Below are the code and all the weights of a small trained network. Each question names an input and a class and asks about switching units off, where a switched-off unit gives its printed mean instead of its output.

import numpy as np


def w(rows, s, z=0):
    codes = np.array(rows[::2]) - 128.0
    scale = np.full(codes.shape[1], s)
    scale[-1] = z or s
    return codes * scale


def f(y):
    return np.maximum(y, 0)


def log_softmax(a):
    a = a - a.max(-1, keepdims=True)
    return a - np.log(np.exp(a).sum(-1, keepdims=True))


def net(x, mask):
    res = np.array(x, float).reshape(1, 6) / 4 @ E
    y = f(res @ A[0][:, :-1].T + A[0][:, -1])
    res = res + np.where(mask, y, B[0][:, -1]) @ B[0][:, :-1]
    return log_softmax(res[-1] @ U[:, :-1].T + U[:, -1])


A, B = {}, {}
E = w([
[166,81,163,73,188,184,203,188],'x0',
[141,252,135,188,167,135,167,160],'x1',
[163,146,109,97,182,107,147,74],'x2',
[114,143,124,125,123,139,134,108],'x3',
[220,123,96,115,87,179,92,121],'x4',
[163,122,139,113,153,103,121,131],'x5',
],0.013)
A[0] = w([
[198,84,39,179,72,142,60,55,41],'neuron 1',
[203,188,75,154,115,179,116,167,41],'neuron 2',
[153,111,71,99,26,156,68,85,79],'neuron 3',
[102,192,160,84,154,123,255,207,120],'neuron 4',
[61,119,73,164,151,47,88,155,252],'neuron 5',
[194,79,183,81,114,223,169,140,176],'neuron 6',
[116,23,73,51,121,162,206,168,167],'neuron 7',
[155,91,108,151,137,123,48,112,188],'neuron 8',
],0.0084,0.0026)
B[0] = w([
[178,78,59,173,106,164,117,197,211],'neuron 1',
[90,219,128,112,61,1,40,47,200],'neuron 2',
[185,102,96,115,161,148,84,136,208],'neuron 3',
[223,41,133,184,176,143,155,85,252],'neuron 4',
[141,206,148,95,100,105,92,105,202],'neuron 5',
[99,177,127,150,96,95,140,45,248],'neuron 6',
[122,124,153,117,122,56,92,31,254],'neuron 7',
[108,88,25,80,133,180,113,116,177],'neuron 8',
],0.0091,0.011)
U = w([
[102,141,96,102,110,137,133,125,215],'0',
[106,138,159,170,124,113,164,121,166],'1',
[192,75,108,190,148,250,180,175,3],'2',
],0.011,0.0016)

Each question gives the input, the list of numbers given to net, and the class t.
The units are the neurons (one row each of A and B). Each row of codes is followed by its name. A weight is (code - 128) times the scale printed after its matrix; where a second scale follows, it is the last column's (A, B and U).
mask holds one flag per neuron, in row order. A switched-off neuron (its flag False) gives its mean, the last column of its row in B, instead of its output. The means were averaged over made-up inputs and are rounded, as every weight is.
A unit's drop is (log p(t) with every unit on - log p(t) with that unit switched off) / (log p(t) with every unit on - log p(t) with every unit switched off).
The circuit of an input: a set's keep is (log p(t) with only the set's units on - log p(t) with every unit switched off) / (log p(t) with every unit on - log p(t) with every unit switched off). Starting from all 8 units, units are removed one at a time, each time the one whose removal leaves the highest keep (on an exact tie, the one counted first), for as long as the keep stays at least 0.8.
circuit, biggest first: the units of the circuit, biggest drop first
most important unit: the unit with the biggest drop
k most important neurons: the k neurons with the biggest drops, biggest first
drop of u: that unit's drop, to one decimal
input [-2,0,-4,4,4,0], class 2: 2 most important neurons -> [neuron 7; neuron 1]
input [6,6,4,-5,5,-4], class 1: circuit, biggest first -> [neuron 2; neuron 4]
input [-1,-4,-5,0,8,1], class 2: circuit, biggest first -> [neuron 1]
input [6,-1,1,0,-1,-5], class 1: 2 most important neurons -> [neuron 7; neuron 6]
input [4,1,7,3,2,7], class 1: circuit, biggest first -> [neuron 1; neuron 8; neuron 3]
input [7,4,4,1,2,-4], class 1: 2 most important neurons -> [neuron 6; neuron 2]
input [-7,-3,-7,-2,2,7], class 2: 2 most important neurons -> [neuron 1; neuron 2]
input [4,3,-7,-6,1,3], class 1: 3 most important neurons -> [neuron 1; neuron 6; neuron 3]
input [4,-7,-8,-1,6,6], class 0: 3 most important neurons -> [neuron 7; neuron 6; neuron 4]
input [7,0,-1,3,0,5], class 1: 3 most important neurons -> [neuron 6; neuron 7; neuron 1]
input [0,-7,-5,-2,7,4], class 2: 4 most important neurons -> [neuron 1; neuron 2; neuron 3; neuron 5]
input [7,8,-7,-5,4,2], class 1: 2 most important neurons -> [neuron 2; neuron 6]
input [-3,-2,-4,-7,7,-8], class 2: drop of neuron 1 -> 0.6
input [6,6,5,-5,5,-4], class 1: drop of neuron 8 -> 0.0
input [4,1,4,-5,8,-3], class 1: drop of neuron 5 -> 0.1
input [5,4,-3,7,-2,-4], class 2: most important unit -> neuron 4
